Each row is followed by roughly how far along a hidden order it lies, from 0 to 12. A new part has a new order.
(in the rows, 128 means zero)
[100 111 143 137 124 135 140 119 138  93 118 138  88 211 191  56 124]
3
[133  78  96 169 118 119 136 149 144 182 122 165 112 214  82 162 209]
3
[113  99 124 167 133 140 159 128 121 155 112 129 135 124 148  47 124]
5
[101 139 145 115 132 149 135 100 124 139 142 131  83  85 137  73  90]
8
[113 108 136 131 143 132 150 148 110 167 119 134  88 120 163  60 158]
5
[131 101 142  82 117 115 147 129 152 141 130 139  99 151 178  58 137]
10
[122 121 126  94 118 146 155 126 135 177 117 144  77 159 125  95 100]
5
[113 111 135 111 120 122 154 154 139 147 126 128  49 170 154  87 162]
2
[ 96  84 139 200 148 120 168 124 109 176 128 171  96 113 118 116 154]
6
[ 94  82 128 199 136 132 168 129 119 187 119 159  97 178 108 147 155]
2
[109 120 160 105 144 130 180 131 115 158 115 154  85 112 126 154  97]
9
[ 71  96 135 203 141 140 190 124 125 136 116 142  91 169 161  89 136]
4
[107  81 154 190 129 111 188 149 122 158 106 139 122 137 175  93 134]
7
[ 95 133 148 136 148 129 141 130 125 126 136 121 101  67 143 111 120]
8
[ 98 116 138 164 135 152 156 130 132 148 138 129  58 137 137  76 116]
3
[ 85 121 129  94 132 124 175 110 140 112 133 140  85 155 134 115 139]
10
[ 87 196 176  13 188 152 104  92  29  77 138 141  75   1 235   1  54]
8
[106 153 155  89 143 129 152 109 115  41 115 125 110 195 207 117  97]
5
[122 130 147 100 139 138 133 155 100 137 114 131  70 130 160 112 137]
0
[108 104 155 123 133 106 161 124 130 138 115 168  71 156 151 117 140]
9
[116 106 127  74 112 135 175 137 150 152  96 139  80 218 175  97 109]
6
[141  95 141 121 125  99 142 132 137 138 124 155 126 156 150 107 150]
9
[106  90 155 117 128 112 196 134 131 182 113 173  83 179 117 159 113]
8
[141 132 147 118 122 135 138 151 127 150 110 109 117 127 163 109 117]
4
[ 86 101 155 123 138 142 169 160 127 138  99 125  45 178 226  30 129]
1
[110 105 148 120 137 118 180 131 125 181 120 137  94  62 158 100  95]
12
[126 124 114  87 133 133 149 143 112 173 120 131 109  72 141  79 143]
5
[ 98 106 142 137 131 125 161 109 140 135 128 157  82 172 180  45 125]
8
[ 99  98 153 113 125 120 162 112 120 119 120 144  99 183 199  46 111]
8
[ 89 104 133 141 125 125 174 103 141 114 132 143 108 196 133 105 117]
10
[ 89 109 139 142 137 128 189 128 128 167 120 154  70 149 103 164 119]
7
[109 104 158 145 119 123 178 140 155 129 130 118  86 143 181  59 110]
8
[ 88 104 151 135 143 137 182 138  97 160  76 157  83 169 189 105 106]
1
[ 90  96 158 140 149 125 178 128 112 121 105 140 106 117 234  68 132]
7
[ 94 110 133 130 129 132 173  98 137 142 121 150 111 158 144 110 126]
9
[102 145 164  56 137 126 180 131 109 108 103 134 103 106 191 113  90]
9
[116  91 119 130 135 133 163 128 111 171 107 146 113 115 185  22 119]
5
[128 106 151 173 123 122 148 144 127 172 136 145  76 140  98 148 120]
4
[111 140 141  44 126 120 136 132 130  60 103 110 132 178 196  70 133]
8
[133 112 118 172 126 134 125 145 124 167 119 147 109 173  77 185 148]
0
[134 115 131  68 108 119 135 139 155 125 122 128  79 210 153 117 146]
6
[119 147 132  60 137 124 143 115 121  99 122 118 146  84 171  91 119]
12
[ 96 115 166 134 128 125 151 129 129  80 109 139  83 237 201  95 103]
2
[ 87 116 185  74 153 115 200 149 108 116 110 127  55  83 243  38 120]
9
[158 108 118 139 123 114 113 148 126 149 113 134 161 141 136 129 163]
5
[142 107 140 145 107 124 146 135 155 165 119 126 105 172 120 125 137]
5
[107 102 115 112 123 134 141 128 131 144 111 164  80 156 142 109 166]
3
[ 94 106 158 135 146 105 176 130 126 108 120 146 130 121 180  97 107]
12
[ 92 100 138 136 128 151 189 144 122 173  94 147  78 190 139 125 108]
1
[ 94 102 144  89 137 113 178 118 134 137 136 164  63 149 148 111 150]
10
[146 148 141 116 138 133 127 147 103 151 111 110 128  51 157 106  98]
6
[119  94 111 148 127 142 129 153 117 184 122 144  94 124 115  73 172]
2
[110 107 145 191 133 144 162 127 117 155 107 133 117 145 165  84  83]
2
[126 131 128 116 113 142 150 146 143 135 107 109 116 181 139 146 110]
3
[117 121 132  70 125 124 152 123 131 132 105 152  93 198 137 153 121]
6
[ 85 108 152 173 134 128 183 131 137 140 141 130  85 120 159  96 127]
7
[106  94 162 166 133 112 148 155 126 144 121 136  96 152 170  89 148]
3
[109 129 121  61 123 139 148 119 132 104  99 134 108 208 186 102 120]
5
[111 125 148 177 122 134 143 131 147 116 140 107 109 160 139 103  96]
5
[121 117 141 145 122 154 129 129 124 162 116 140  78 137 142  88 131]
0
[120 100 141 135 131 129 160 153 114 185 107 147  80 164 111 163 134]
2
[103 115 161 113 135 137 174 131 118 172 113 151  48 138 144 114  72]
4
[122 103 118 177 121 121 141 143 147 146 130 137 114 172 132  73 182]
5
[101  98 131 147 121 130 162 136 147 138 117 146 114 207 138 107 105]
7
[ 98 112 157 121 136 103 170 112 142  80 132 126 132 129 193  74 117]
12
[113 123 133 136 127 131 145 128 124  98  89 124 148 213 173 126 104]
4
[ 82 124 125 124 140 127 151 128 109 130 115 130  82 149 154  87 130]
0
[109 119 146  84 116 122 142 128 147  86 112 144  79 247 188 100 134]
4
[122 119 154 122 120 129 150 134 146 138 138 126  74 133 156  72 100]
6
[102  97 139 125 133 119 162 124 143 143 115 169  81 220 164  83 150]
5
[122 129 145 140 144 125 136 129 114 120  96 139 145 137 160 141 102]
4
[ 97 117 138 129 135 133 180 146 123 152 109 144  67 172 120 167 136]
4
[104 121 160 163 151 110 148 113 106 102 119 133 156  96 175  98 101]
9
[ 93  96 166 188 137 133 181 139 117 171 108 153  62 163 140 116  91]
2
[135 126  93  89 118 138 100 122 128 147 112 129 168 139 135 106 147]
6
[119 100 163 184 131 103 170 152 139 134 133 123 117 127 155 119 126]
8
